Below are the code and all the weights of a small trained network. Each question names an input and a target symbol and asks about switching units off, where a switched-off unit gives its printed mean instead of its output.

import numpy as np


def w(rows, s, z=0):
    codes = np.array(rows[::2]) - 128.0
    scale = np.full(codes.shape[1], s)
    scale[-1] = z or s
    return codes * scale


def norm(h):
    return h / np.sqrt((h * h).mean(-1, keepdims=True) + 1e-5)


def f(y):
    return np.maximum(y, 0)


def softmax(a):
    e = np.exp(a - a.max(-1, keepdims=True))
    return e / e.sum(-1, keepdims=True)


def log_softmax(a):
    a = a - a.max(-1, keepdims=True)
    return a - np.log(np.exp(a).sum(-1, keepdims=True))


def net(x, mask):
    ids = ['ΔΘΞΣΦΩαβγεηλμπτψ'.index(c) for c in x.split()]
    T = len(ids)
    res = E[ids] + P[:T]
    u = 0
    for l in range(2):
        r = norm(res)
        for j in range(3):
            rows = slice(2 * j, 2 * j + 2)
            q, k, v = (r @ M[l][rows].T for M in (Q, K, V))
            z = softmax(np.where(np.tri(T) > 0, q @ k.T / 2**0.5, -1e9)) @ v
            o = O[l][rows]
            res = res + np.where(mask[u + j], z, o[:, -1]) @ o[:, :-1]
        u += 3
        y = f(norm(res) @ A[l][:, :-1].T + A[l][:, -1])
        res = res + np.where(mask[u : u + 12], y, B[l][:, -1]) @ B[l][:, :-1]
        u += 12
    return log_softmax(norm(res)[-1] @ U[:, :-1].T + U[:, -1])


Q, K, V, O, A, B = {}, {}, {}, {}, {}, {}
E = w([
[169,150,176,133],'Δ',
[241,113,131,136],'Θ',
[89,93,102,100],'Ξ',
[53,69,152,189],'Σ',
[154,132,154,174],'Φ',
[139,171,106,153],'Ω',
[118,157,149,138],'α',
[154,171,113,143],'β',
[104,184,85,161],'γ',
[60,79,88,86],'ε',
[57,52,79,96],'η',
[254,105,134,100],'λ',
[96,86,110,107],'μ',
[119,202,92,148],'π',
[145,157,150,121],'τ',
[146,175,172,136],'ψ',
],0.019)
P = w([
[193,5,2,20],'0',
[109,186,105,91],'1',
[91,174,121,89],'2',
[83,170,134,79],'3',
[84,154,155,67],'4',
[113,164,163,89],'5',
],0.0038)
Q[0] = w([
[144,79,98,130],'0.h0',
[149,168,146,109],'0.h0',
[143,15,110,103],'0.h1',
[173,2,93,81],'0.h1',
[99,176,145,138],'0.h2',
[112,108,141,133],'0.h2',
],0.046)
K[0] = w([
[113,157,185,41],'0.h0',
[158,92,29,129],'0.h0',
[77,132,233,139],'0.h1',
[109,117,253,163],'0.h1',
[141,97,52,172],'0.h2',
[111,145,130,89],'0.h2',
],0.029)
V[0] = w([
[154,108,149,173],'0.h0',
[123,78,61,235],'0.h0',
[211,99,251,159],'0.h1',
[73,101,238,241],'0.h1',
[158,92,49,190],'0.h2',
[157,91,52,187],'0.h2',
],0.015)
O[0] = w([
[161,140,151,92,98],'0.h0',
[212,118,174,167,126],'0.h0',
[130,98,255,64,54],'0.h1',
[49,110,201,183,2],'0.h1',
[184,66,121,142,167],'0.h2',
[177,75,123,137,166],'0.h2',
],0.014,0.0067)
A[0] = w([
[177,199,150,144,159],'0.n0',
[155,199,157,181,187],'0.n1',
[91,154,113,204,84],'0.n2',
[79,27,171,129,29],'0.n3',
[14,4,102,149,178],'0.n4',
[126,57,151,191,255],'0.n5',
[126,33,154,142,192],'0.n6',
[160,171,83,105,123],'0.n7',
[91,144,110,121,69],'0.n8',
[81,133,103,130,80],'0.n9',
[123,216,135,114,52],'0.n10',
[168,141,110,59,126],'0.n11',
],0.021,0.0059)
B[0] = w([
[82,146,116,144,193],'0.n0',
[107,176,143,178,171],'0.n1',
[145,111,209,158,170],'0.n2',
[57,154,214,42,192],'0.n3',
[92,29,84,255,255],'0.n4',
[186,90,137,246,208],'0.n5',
[197,132,169,175,191],'0.n6',
[151,80,198,137,255],'0.n7',
[127,102,135,110,150],'0.n8',
[144,105,164,107,158],'0.n9',
[173,104,45,159,145],'0.n10',
[106,153,141,186,231],'0.n11',
],0.034,0.0089)
Q[1] = w([
[249,175,180,109],'1.h0',
[78,154,149,87],'1.h0',
[101,118,161,189],'1.h1',
[160,252,112,214],'1.h1',
[192,70,64,176],'1.h2',
[126,179,57,214],'1.h2',
],0.034)
K[1] = w([
[238,173,140,31],'1.h0',
[110,201,178,193],'1.h0',
[129,62,115,81],'1.h1',
[254,140,55,27],'1.h1',
[221,53,88,187],'1.h2',
[89,181,161,233],'1.h2',
],0.026)
V[1] = w([
[130,48,152,166],'1.h0',
[64,192,109,230],'1.h0',
[147,116,46,33],'1.h1',
[111,254,126,150],'1.h1',
[143,74,74,94],'1.h2',
[140,104,159,133],'1.h2',
],0.025)
O[1] = w([
[166,144,66,57,250],'1.h0',
[139,248,103,203,187],'1.h0',
[104,47,39,178,25],'1.h1',
[120,120,209,226,34],'1.h1',
[145,150,200,155,91],'1.h2',
[108,135,131,100,162],'1.h2',
],0.017,0.018)
A[1] = w([
[139,158,170,229,145],'1.n0',
[47,82,183,124,251],'1.n1',
[87,152,127,127,112],'1.n2',
[27,32,57,217,107],'1.n3',
[90,189,214,28,13],'1.n4',
[190,133,143,159,75],'1.n5',
[124,97,88,60,68],'1.n6',
[31,195,170,70,217],'1.n7',
[129,162,110,143,30],'1.n8',
[5,68,88,67,84],'1.n9',
[70,119,41,192,146],'1.n10',
[167,96,103,80,155],'1.n11',
],0.018,0.0036)
B[1] = w([
[66,106,150,110,250],'1.n0',
[119,82,200,106,208],'1.n1',
[145,107,127,146,147],'1.n2',
[254,129,107,133,255],'1.n3',
[61,162,74,75,203],'1.n4',
[121,136,143,86,217],'1.n5',
[100,104,134,169,169],'1.n6',
[141,69,140,210,201],'1.n7',
[116,138,137,139,147],'1.n8',
[59,224,104,97,188],'1.n9',
[64,133,160,177,230],'1.n10',
[95,97,161,126,203],'1.n11',
],0.043,0.009)
U = w([
[238,69,47,202,30],'Δ',
[61,20,51,174,37],'Θ',
[128,156,159,17,215],'Ξ',
[224,221,88,95,181],'Σ',
[109,197,118,80,231],'Φ',
[26,187,118,217,16],'Ω',
[180,213,102,221,98],'α',
[4,108,122,68,123],'β',
[160,17,156,59,162],'γ',
[154,53,215,215,88],'ε',
[245,103,128,89,175],'η',
[99,159,22,149,253],'λ',
[53,69,244,87,27],'μ',
[152,226,210,141,106],'π',
[134,52,65,71,239],'τ',
[213,153,224,78,163],'ψ',
],0.015,0.0043)

Each question gives the input, a string of symbols that net reads in full, and the target symbol t.
The units are the heads (2 rows each of Q, K, V and O) and the neurons (one row each of A and B). Each row of codes is followed by its name. A weight is (code - 128) times the scale printed after its matrix; where a second scale follows, it is the last column's (O, A, B and U).
mask holds one flag per unit, layer by layer, with each layer's heads first. A switched-off unit (its flag False) gives its mean, the last column of its rows in O or B, instead of its output. The means were averaged over made-up inputs and are rounded, as every weight is.
A unit's drop is (log p(t) with every unit on - log p(t) with that unit switched off) / (log p(t) with every unit on - log p(t) with every unit switched off).
top k neurons: the k neurons with the biggest drops, biggest first
top k neurons in layer l: the k neurons of layer l with the biggest drops, biggest first
heads that matter: for each layer, one digit per head in row order, 1 if its drop is at least 0.15 and else 0, layers parted by /
input η γ λ Φ λ, target μ: top neuron -> [0.n3]
input ε Ω η β, target λ: top 4 neurons in layer 0 -> [0.n6; 0.n5; 0.n1; 0.n0]
input α τ Φ, target Δ: heads that matter -> 110 / 010
input Δ ε Δ Φ π, target μ: top 4 neurons -> [0.n7; 0.n4; 0.n11; 0.n2]
input Σ ψ ε Δ, target π: heads that matter -> 000 / 010
input η τ β η ε, target λ: top 2 neurons in layer 1 -> [1.n9; 1.n3]
input π η ε, target Θ: top 3 neurons in layer 0 -> [0.n11; 0.n5; 0.n1]
input Θ τ ψ, target Ξ: heads that matter -> 011 / 000
input Δ λ η Ω ψ, target μ: top 3 neurons in layer 0 -> [0.n7; 0.n4; 0.n11]
input ψ Δ ε, target β: heads that matter -> 110 / 000
input γ α Δ μ η, target β: top 2 neurons -> [1.n9; 1.n4]
input ε α α, target λ: heads that matter -> 010 / 010
input γ α β η, target α: heads that matter -> 011 / 000
input η μ η Ω Ξ, target τ: heads that matter -> 110 / 110
input β β ψ η λ, target Ω: top 2 neurons -> [0.n7; 1.n3]
input η β Σ τ, target Σ: heads that matter -> 010 / 000
input Ξ Δ γ Δ ψ, target Θ: top 2 neurons -> [0.n5; 0.n6]
input Θ α β, target Ξ: top 2 neurons in layer 1 -> [1.n4; 1.n3]
input Δ γ η ε ψ, target μ: top 2 neurons in layer 0 -> [0.n11; 0.n4]
input λ Σ Ω, target β: heads that matter -> 010 / 100
input λ Δ π α π Ξ, target α: heads that matter -> 111 / 000
input ε η Θ Σ η γ, target λ: heads that matter -> 010 / 010
